141,73,146,82
122,82,139,79
141,72,146,83
->
73,146
82,139

120,43,105
138,109,56
->
43,105
109,56

115,63,119
119,107,44
81,140,75
84,144,69
->
63,119
107,44

112,137,79
112,138,79
100,67,107
112,160,74
105,83,102
->
137,79
138,79

34,64,69,59
124,99,98,120
->
64,69
99,98

58,61,63
85,87,83
109,108,104
150,146,133
->
61,63
87,83
---
74,105,82,102
41,90,77,103
->
41,90,77,103
74,105,82,102

94,106,130,121,113,82,152,75,89,153,57
134,96,136,99,95,131,75,48,157,111,54
98,118,151,80,84,64,126,156,48,97,85
110,131,93,115,102,48,125,59,127,92,134
->
94,106,130,121,113,82,152,75,89,153,57
98,118,151,80,84,64,126,156,48,97,85
110,131,93,115,102,48,125,59,127,92,134
134,96,136,99,95,131,75,48,157,111,54

119,133,125,110,127,107,101,78,118,108,119
96,51,142,115,127,122,110,100,92,101,106
88,83,89,135,120,159,111,72,93,76,106
83,119,105,139,121,98,129,107,91,96,101
84,112,101,138,121,110,125,100,90,97,103
124,87,111,100,119,113,112,101,96,101,93
115,96,109,45,53,52,96,133,64,97,114
66,54,45,91,50,96,94,64,84,133,99
->
66,54,45,91,50,96,94,64,84,133,99
83,119,105,139,121,98,129,107,91,96,101
84,112,101,138,121,110,125,100,90,97,103
88,83,89,135,120,159,111,72,93,76,106
96,51,142,115,127,122,110,100,92,101,106
115,96,109,45,53,52,96,133,64,97,114
119,133,125,110,127,107,101,78,118,108,119
124,87,111,100,119,113,112,101,96,101,93

122,130,78,126,128,145
98,92,100,106,82,118
99,105,94,129,126,144
59,129,117,127,110,96
69,98,112,118,109,127
119,97,104,98,80,110
83,127,102,120,128,130
50,112,131,107,99,96
87,106,114,99,83,107
->
50,112,131,107,99,96
59,129,117,127,110,96
69,98,112,118,109,127
83,127,102,120,128,130
87,106,114,99,83,107
98,92,100,106,82,118
99,105,94,129,126,144
119,97,104,98,80,110
122,130,78,126,128,145

44,96,111,95,42,46,96,76,154
66,71,144,46,63,71,69,53,129
76,74,138,48,74,80,71,62,121
46,90,116,86,43,50,91,72,153
140,95,77,137,134,125,95,103,64
96,121,64,150,95,93,124,124,102
136,90,89,120,131,122,90,95,69
148,92,84,126,140,130,91,99,58
59,85,123,74,56,64,85,68,136
104,111,59,159,101,100,113,117,94
->
44,96,111,95,42,46,96,76,154
46,90,116,86,43,50,91,72,153
59,85,123,74,56,64,85,68,136
66,71,144,46,63,71,69,53,129
76,74,138,48,74,80,71,62,121
96,121,64,150,95,93,124,124,102
104,111,59,159,101,100,113,117,94
136,90,89,120,131,122,90,95,69
140,95,77,137,134,125,95,103,64
148,92,84,126,140,130,91,99,58

69,72,142,44,68
57,84,123,75,55
->
57,84,123,75,55
69,72,142,44,68
---
79,128,53,78,81,70,134,101,125,140
105,98,114,96,96,111,103,124,97,101
61,131,68,42,47,61,141,115,127,141
124,70,154,126,124,132,61,97,74,56
->
124,61,105,79
70,131,98,128
154,68,114,53
126,42,96,78
124,47,96,81
132,61,111,70
61,141,103,134
97,115,124,101
74,127,97,125
56,141,101,140

84,50
107,91
62,85
101,50
108,68
56,95
104,52
57,99
94,39
102,88
94,51
->
94,102,94,57,104,56,108,101,62,107,84
51,88,39,99,52,95,68,50,85,91,50

96,77,92,48,68
76,87,117,107,91
102,140,108,69,79
97,116,92,125,76
145,103,126,134,121
115,95,121,115,102
72,145,116,121,99
105,112,99,104,112
->
105,72,115,145,97,102,76,96
112,145,95,103,116,140,87,77
99,116,121,126,92,108,117,92
104,121,115,134,125,69,107,48
112,99,102,121,76,79,91,68

75,123,109,112,86,153,89,101,123,79,141,59,61
121,130,107,107,122,70,86,91,143,97,79,110,141
81,103,132,134,72,100,119,77,133,116,89,86,134
116,103,110,84,64,87,104,130,80,79,93,81,115
->
116,81,121,75
103,103,130,123
110,132,107,109
84,134,107,112
64,72,122,86
87,100,70,153
104,119,86,89
130,77,91,101
80,133,143,123
79,116,97,79
93,89,79,141
81,86,110,59
115,134,141,61

104,111,128,96,127
111,92,122,124,107
114,96,126,119,110
80,83,115,102,108
77,80,114,103,107
75,76,105,97,97
78,78,106,96,97
113,125,107,91,118
104,92,112,102,99
81,138,65,148,135
->
81,104,113,78,75,77,80,114,111,104
138,92,125,78,76,80,83,96,92,111
65,112,107,106,105,114,115,126,122,128
148,102,91,96,97,103,102,119,124,96
135,99,118,97,97,107,108,110,107,127

84,96,98,90,124,89
103,75,104,100,108,104
113,82,104,105,85,133
87,140,87,114,98,102
114,141,149,81,71,81
95,41,148,84,124,104
102,83,155,106,79,108
88,98,63,96,102,130
90,126,84,120,75,94
->
90,88,102,95,114,87,113,103,84
126,98,83,41,141,140,82,75,96
84,63,155,148,149,87,104,104,98
120,96,106,84,81,114,105,100,90
75,102,79,124,71,98,85,108,124
94,130,108,104,81,102,133,104,89
